B =
[[-0.029  0.112  0.017 -0.116  0.029  0.076 -0.105 -0.116 -0.055 -0.021
  -0.104 -0.048 -0.139  0.154  0.043]
 [-0.040  0.075  0.023 -0.095  0.019  0.066 -0.084 -0.115 -0.035 -0.016
  -0.103 -0.016 -0.108  0.132  0.078]
 [-0.067  0.011  0.032 -0.097  0.008  0.065 -0.006 -0.175  0.015 -0.046
  -0.099  0.091 -0.046  0.169  0.168]
 [-0.042  0.032  0.018 -0.097  0.011  0.044 -0.024 -0.149 -0.012 -0.047
  -0.076  0.047 -0.055  0.152  0.093]]
B[0, 0]	-0.029
B[2, 7]	-0.175
B[3, 11]	0.047
B[0, 3]	-0.116
B[1, 0]	-0.040
B[0]	[-0.029, 0.112, 0.017, -0.116, 0.029, 0.076, -0.105, -0.116, -0.055, -0.021, -0.104, -0.048, -0.139, 0.154, 0.043]
B[:, 2]	[0.017, 0.023, 0.032, 0.018]
B[1, 12]	-0.108
B[3, 6]	-0.024
B[:, 11]	[-0.048, -0.016, 0.091, 0.047]
B[:, 5]	[0.076, 0.066, 0.065, 0.044]
B[3, 9]	-0.047
B[3, 1]	0.032
B[1, 7]	-0.115
B[1, 8]	-0.035
B[0, 10]	-0.104
B[3, 8]	-0.012
B[1, 13]	0.132
B[2, 11]	0.091
B[1, 10]	-0.103
B[3, 0]	-0.042
B[3, 14]	0.093
B[3, 5]	0.044
B[:, 6]	[-0.105, -0.084, -0.006, -0.024]
B[:, 9]	[-0.021, -0.016, -0.046, -0.047]
B[1]	[-0.040, 0.075, 0.023, -0.095, 0.019, 0.066, -0.084, -0.115, -0.035, -0.016, -0.103, -0.016, -0.108, 0.132, 0.078]
B[2, 5]	0.065
B[0, 8]	-0.055

x = [ 0.57  6.02 -0.72  5.27 -1.39]
x[0] => 0.57
x[4] => -1.39
x[3] => 5.27
x[2] => -0.72

A = [-437  496 -916 -202  798 -378 -465 -849 -540  203]
A[0]: -437
A[-6]: 798
A[8]: -540
A[-3]: -849

X = [ -96 -307  254 -137 -703 -606 -224  137   61  780  231  -87 -744 -226]
X[0] -> -96
X[9] -> 780
X[1] -> -307
X[4] -> -703
X[5] -> -606

a =
[[-2.22  2.17 -0.69  2.47  1.21 -6.22  0.10]
 [-5.69 -0.13  2.72  5.00  0.70 -6.17  3.40]
 [ 2.34  3.43 -5.46  6.74  0.76 -0.95 -3.40]
 [ 4.32  5.24  2.68 -0.49  2.14 -3.15 -4.63]
 [-2.66  6.47  0.47  3.45 -4.35  3.73 -0.75]
 [ 6.84  0.77  2.05 -4.63  5.10 -5.85  0.50]
 [-2.14  0.07 -5.67 -6.17 -3.33  1.60  0.41]
 [-5.33  7.07 -2.61 -3.45 -2.46 -6.10  3.47]]
a[0,0]: -2.22
a[-2,-6]: 0.07
a[:, -1]: [0.10, 3.40, -3.40, -4.63, -0.75, 0.50, 0.41, 3.47]
a[:, 2]: [-0.69, 2.72, -5.46, 2.68, 0.47, 2.05, -5.67, -2.61]
a[:, -4]: [2.47, 5.00, 6.74, -0.49, 3.45, -4.63, -6.17, -3.45]
a[-2,3]: -6.17
a[5,2]: 2.05
a[:, 4]: [1.21, 0.70, 0.76, 2.14, -4.35, 5.10, -3.33, -2.46]
a[-2,-7]: -2.14
a[-7,-1]: 3.40
a[:, -7]: [-2.22, -5.69, 2.34, 4.32, -2.66, 6.84, -2.14, -5.33]
a[4]: [-2.66, 6.47, 0.47, 3.45, -4.35, 3.73, -0.75]
a[2,5]: -0.95
a[:, -2]: [-6.22, -6.17, -0.95, -3.15, 3.73, -5.85, 1.60, -6.10]
a[5]: [6.84, 0.77, 2.05, -4.63, 5.10, -5.85, 0.50]
a[-1,0]: -5.33
a[-3,4]: 5.10
a[4,6]: -0.75
a[-5]: [4.32, 5.24, 2.68, -0.49, 2.14, -3.15, -4.63]
a[:, 1]: [2.17, -0.13, 3.43, 5.24, 6.47, 0.77, 0.07, 7.07]
a[-3,-4]: -4.63
a[-6,-4]: 6.74
a[-6]: [2.34, 3.43, -5.46, 6.74, 0.76, -0.95, -3.40]
a[-4,1]: 6.47
a[0,-6]: 2.17
a[7,5]: -6.10
a[0,5]: -6.22
a[1,5]: -6.17
a[4,-2]: 3.73
a[-3,-2]: -5.85

m = (3, 5, 8, 3, 5, 6, 5, 9, 0, 6, 5, 5)
m[0] => 3
m[2] => 8
m[4] => 5
m[6] => 5

M =
[[168.19, 140.04, -2.59, 140.65, -187.32, 51.06, -177.42],
 [49.55, 203.53, 200.19, 195.19, -81.39, -65.92, -69.85]]
M[-2,0]: 168.19
M[1,0]: 49.55
M[-1,2]: 200.19
M[:, -4]: [140.65, 195.19]
M[-2,-2]: 51.06
M[-2,-5]: -2.59
M[-2]: [168.19, 140.04, -2.59, 140.65, -187.32, 51.06, -177.42]
M[1,4]: -81.39
M[0,-6]: 140.04
